[[1.28,0.09,1.12,-0.70],
[5.04,-3.02,-5.84,-5.62],
[-1.86,6.51,-5.24,4.43],
[1.06,-3.48,6.49,3.38]]
->
[1.28,-3.02,-5.24,3.38]

[[3.13,-0.26,-1.16,0.74,2.05],
[-2.36,0.30,1.55,0.46,0.55],
[5.58,-0.38,-1.73,0.97,3.72]]
->
[3.13,0.30,-1.73]

[[0.06,0.06,-3.58,-2.61,-4.45],
[0.87,0.87,-3.32,4.22,-6.41],
[5.31,5.31,3.54,-2.33,-4.32],
[0.38,0.38,-3.66,1.31,-4.36],
[6.63,6.63,5.83,-0.69,-3.36]]
->
[0.06,0.87,3.54,1.31,-3.36]

[[0.66,6.45,-2.67,-5.30,-0.78],
[-3.21,1.15,-4.73,1.07,-7.27]]
->
[0.66,1.15]

[[-1.73,3.26,-1.19,-2.01],
[-1.08,-1.05,3.40,-1.05],
[1.15,-4.50,5.94,3.50],
[1.18,0.45,-4.21,0.98],
[-0.59,-4.21,5.75,1.28]]
->
[-1.73,-1.05,5.94,0.98]

[[-1.05,-1.34],
[-4.68,2.42],
[0.55,-6.88],
[3.17,-6.85]]
->
[-1.05,2.42]
---
[[0.73,-2.73,-3.04,3.12,4.93,-0.31,2.15,-3.79,-2.38,-3.46,0.60,0.50,-0.40,-0.17,2.34],
[-0.77,1.52,-0.79,2.26,5.74,1.70,5.66,-0.72,-0.48,-1.43,-0.47,-2.00,-0.19,-2.18,1.99],
[-1.12,-5.41,-1.56,-0.53,-1.96,-4.42,-0.02,-1.71,2.52,2.72,-0.75,3.34,0.40,4.28,-0.17]]
->
[[-1.12,-5.41,-1.56,-0.53,-1.96,-4.42,-0.02,-1.71,2.52,2.72,-0.75,3.34,0.40,4.28,-0.17],
[0.73,-2.73,-3.04,3.12,4.93,-0.31,2.15,-3.79,-2.38,-3.46,0.60,0.50,-0.40,-0.17,2.34],
[-0.77,1.52,-0.79,2.26,5.74,1.70,5.66,-0.72,-0.48,-1.43,-0.47,-2.00,-0.19,-2.18,1.99]]

[[0.29,3.33,0.68,-2.68,-2.28,2.77,-1.75,-7.57,6.37],
[-0.75,1.50,-0.47,-0.60,5.35,1.60,-0.89,-5.20,-4.59],
[-0.15,-2.31,-0.02,-1.22,0.28,-3.20,-0.75,4.03,0.23],
[-2.76,0.30,0.67,2.59,2.80,0.32,0.58,-3.66,-3.04],
[-1.67,0.44,0.42,3.91,-4.35,5.16,0.44,7.61,-5.02],
[-0.84,0.98,0.06,3.86,-1.41,2.66,-0.83,0.32,-1.41]]
->
[[-0.15,-2.31,-0.02,-1.22,0.28,-3.20,-0.75,4.03,0.23],
[-2.76,0.30,0.67,2.59,2.80,0.32,0.58,-3.66,-3.04],
[-1.67,0.44,0.42,3.91,-4.35,5.16,0.44,7.61,-5.02],
[-0.84,0.98,0.06,3.86,-1.41,2.66,-0.83,0.32,-1.41],
[-0.75,1.50,-0.47,-0.60,5.35,1.60,-0.89,-5.20,-4.59],
[0.29,3.33,0.68,-2.68,-2.28,2.77,-1.75,-7.57,6.37]]

[[2.18,3.13,-1.62,-6.97,-3.48,-3.58,-2.48,-1.47,-3.41,-1.81,-0.75],
[3.06,0.07,-0.64,-6.01,-0.86,-1.92,0.49,1.27,2.67,-1.20,1.54],
[1.27,-0.14,-2.57,-6.80,-1.21,-1.38,-0.63,1.56,0.73,0.62,-1.73],
[1.15,2.29,-2.58,-6.33,-0.84,-3.08,-1.23,-0.41,-1.94,-1.58,0.72],
[0.29,-0.30,3.85,6.23,-0.20,0.92,0.98,-0.94,0.86,-0.20,0.62],
[1.85,1.52,-1.07,-3.34,1.89,-4.48,2.24,1.77,2.27,-0.93,1.97]]
->
[[0.29,-0.30,3.85,6.23,-0.20,0.92,0.98,-0.94,0.86,-0.20,0.62],
[1.27,-0.14,-2.57,-6.80,-1.21,-1.38,-0.63,1.56,0.73,0.62,-1.73],
[3.06,0.07,-0.64,-6.01,-0.86,-1.92,0.49,1.27,2.67,-1.20,1.54],
[1.85,1.52,-1.07,-3.34,1.89,-4.48,2.24,1.77,2.27,-0.93,1.97],
[1.15,2.29,-2.58,-6.33,-0.84,-3.08,-1.23,-0.41,-1.94,-1.58,0.72],
[2.18,3.13,-1.62,-6.97,-3.48,-3.58,-2.48,-1.47,-3.41,-1.81,-0.75]]

[[-1.40,-2.20],
[1.86,-0.93],
[0.32,-3.11],
[3.03,5.76],
[-1.77,1.03],
[0.32,0.27]]
->
[[0.32,-3.11],
[-1.40,-2.20],
[1.86,-0.93],
[0.32,0.27],
[-1.77,1.03],
[3.03,5.76]]

[[1.27,-0.37,-0.74,0.00,-0.07,1.30,0.33,-0.58],
[-0.80,-4.04,-0.23,-1.56,1.88,1.01,1.08,1.29],
[-0.09,0.09,-0.44,-0.16,-0.63,0.04,0.18,-0.24],
[0.48,-5.39,1.28,-3.65,-0.34,0.86,0.37,2.07],
[-1.36,1.93,-0.37,-0.09,3.47,1.89,1.19,-0.27],
[-0.85,-5.81,-1.21,-3.72,-1.31,1.60,1.63,3.68],
[-0.56,0.16,-0.29,0.10,-0.08,-0.59,0.25,0.28]]
->
[[-0.85,-5.81,-1.21,-3.72,-1.31,1.60,1.63,3.68],
[0.48,-5.39,1.28,-3.65,-0.34,0.86,0.37,2.07],
[-0.80,-4.04,-0.23,-1.56,1.88,1.01,1.08,1.29],
[1.27,-0.37,-0.74,0.00,-0.07,1.30,0.33,-0.58],
[-0.09,0.09,-0.44,-0.16,-0.63,0.04,0.18,-0.24],
[-0.56,0.16,-0.29,0.10,-0.08,-0.59,0.25,0.28],
[-1.36,1.93,-0.37,-0.09,3.47,1.89,1.19,-0.27]]

[[-0.45,5.11,5.85,-0.30,-0.83,-3.95],
[5.81,3.70,1.69,1.54,-0.51,-4.80],
[5.63,-2.95,1.96,2.51,1.30,5.10],
[1.13,-0.01,-6.78,0.90,-4.37,3.15],
[3.98,2.73,-5.71,1.25,-3.97,-2.20],
[3.25,5.29,0.67,0.60,-2.09,-5.75],
[3.22,5.31,0.66,0.63,-2.02,-5.87],
[5.25,-1.58,5.21,2.17,2.25,3.17],
[1.14,2.10,-6.72,0.70,-5.00,0.13],
[-6.20,3.88,3.77,-1.59,-3.01,0.52],
[5.42,2.84,5.17,1.51,0.99,-3.32]]
->
[[5.63,-2.95,1.96,2.51,1.30,5.10],
[5.25,-1.58,5.21,2.17,2.25,3.17],
[1.13,-0.01,-6.78,0.90,-4.37,3.15],
[1.14,2.10,-6.72,0.70,-5.00,0.13],
[3.98,2.73,-5.71,1.25,-3.97,-2.20],
[5.42,2.84,5.17,1.51,0.99,-3.32],
[5.81,3.70,1.69,1.54,-0.51,-4.80],
[-6.20,3.88,3.77,-1.59,-3.01,0.52],
[-0.45,5.11,5.85,-0.30,-0.83,-3.95],
[3.25,5.29,0.67,0.60,-2.09,-5.75],
[3.22,5.31,0.66,0.63,-2.02,-5.87]]

[[1.76,-1.06,1.71,1.87,0.24],
[-1.11,2.41,-1.31,-0.91,0.37],
[2.63,-0.18,2.74,-0.40,-1.35],
[1.69,-0.46,0.87,6.46,-3.64],
[-0.19,0.91,-1.57,-3.42,4.42]]
->
[[1.76,-1.06,1.71,1.87,0.24],
[1.69,-0.46,0.87,6.46,-3.64],
[2.63,-0.18,2.74,-0.40,-1.35],
[-0.19,0.91,-1.57,-3.42,4.42],
[-1.11,2.41,-1.31,-0.91,0.37]]
